Each row has a name. Each question is about the rows just above it. Places in a row count from 0.

Columns, left to right: N P R S
[-25.3 -18.7  32.8 -43.3] = G
[  0.9  88.4  43.3 -39.7] = T
[-25.3 -18.7  32.8 -43.4] = V
[-39.7 -43.4] is in which column, read top down?  S
tags:
[-25.2] -> J_494
[-18.8] -> J_868
[-18.7] -> J_117
[88.4] -> J_308
[-25.3] -> J_55
Look up the entry of G at place 1 in the table:  J_117
The rest of the row after [ 0.9 88.4 43.3]:  [-39.7]
[  0.9 -25.3] is in which column, read top down?  N
Which row holds [-25.3 -18.7  32.8 -43.4]?  V
Whose row is [-25.3 -18.7  32.8 -43.3]?  G
Which column holds [43.3 32.8] top down?  R

Columns, left to right: W F X K Y
[  3.4  42.4  47.3 -83.9 -81.8] : U
[ 74.6   1.5  71.1 -47.0 -61.1] : H
[ 66.1   4.9  74.6  89.9 -51.9] : E
[-19.5 -38.7 -51.0  89.9  56.4] : Q
[-19.5 -38.7 -51.0  89.8 -43.8] : C
[  3.4  42.5  47.3 -83.9  64.0] : M
The rest of the row after [66.1  4.9 74.6]:  [ 89.9 -51.9]
Which column holds [89.9 89.9] top down?  K
Go on from [  3.4  42.5  47.3 -83.9] to the end of its row.  [64.0]
After [-19.5 -38.7 -51.0  89.9], its row goes on with  [56.4]
The rest of the row after [42.5 47.3]:  [-83.9  64.0]

Columns, left to right: repa bimit taz gafi dek
[-11.5  -3.5  -9.4 -12.0  -4.1] = L
[ 24.5 -88.6  -2.6 -31.6 -60.1] = A
[-11.5  -3.5  -9.3 -12.0  -4.1] = D
key -> tag
[-9.4] -> J_570
[-9.3] -> J_213
[-2.6] -> J_508
[-60.1] -> J_834
[-2.5] -> J_325
[-2.7] -> J_219
Look up the entry of A at place 2 in the table:  J_508
Which column holds this, read top down? [-11.5  24.5]  repa
Which column holds this, read top down? [-9.4 -2.6]  taz
The rest of the row after [-88.6  -2.6]:  [-31.6 -60.1]
Whose row is [-11.5  -3.5  -9.4 -12.0  -4.1]?  L

Columns, left to right: situ Datek Vup Fadi Burob
[ 26.4   4.2 -48.2 -20.7 -61.4] -> lifot
[-18.9 -30.0   0.0  21.4   1.6] -> kog
[ 47.9  39.7 -54.3 -32.4  47.7] -> delus
[ 84.1 -23.1 -45.3  81.0 -60.9] -> dumev
[ 21.1 -88.0 -58.2  43.2   5.2] -> tikor
[ 90.2  75.3 -63.3  44.3   6.6] -> Nale
[ 58.0  69.5 -61.4 -87.3 -54.1] -> moni
[-19.2 -33.2  53.4  63.3 -80.1] -> Lapa
[-56.0  86.1  27.8 -12.8   5.0] -> fimi
[-23.7 -83.9 -13.2  26.6 -47.5] -> sonid
[ 84.1 -27.3  74.3 -25.2  48.5] -> vovi
[-90.2 -14.2  88.9  79.6  82.1] -> pil
Which column holds this, read top down? [ 21.1  90.2  58.0 -19.2 -56.0]  situ
Go on from [26.4  4.2] to the end of its row.  [-48.2 -20.7 -61.4]

Columns, left to right: Vemu bul kifa nagir feg fop duz tol Lesof
[-13.4 -23.3  -6.7 -37.2 -47.8  27.2 -43.1 -69.3 -28.6] : B
[-11.4  23.5  -6.7 -37.3 -47.8  27.2 -43.1 -69.3 -28.5] : Z
[-17.8 -11.4  -5.9 -23.2  29.0 -24.5 -27.9 -19.0 -31.7] : J
Go on from [-11.4  23.5  -6.7 -37.3] to the end of its row.  [-47.8  27.2 -43.1 -69.3 -28.5]
Which column holds [-28.5 -31.7] top down?  Lesof
After [-11.4  23.5], its row goes on with  [ -6.7 -37.3 -47.8  27.2 -43.1 -69.3 -28.5]
[-37.2 -37.3] is in which column, read top down?  nagir
Go on from [ -6.7 -37.2 -47.8  27.2 -43.1] to the end of its row.  [-69.3 -28.6]
key -> tag
[-28.5] -> J_49
[23.5] -> J_707
[-28.6] -> J_182
[-31.7] -> J_981
Join Z by its entry at place 8:  J_49
[-43.1 -43.1] is in which column, read top down?  duz

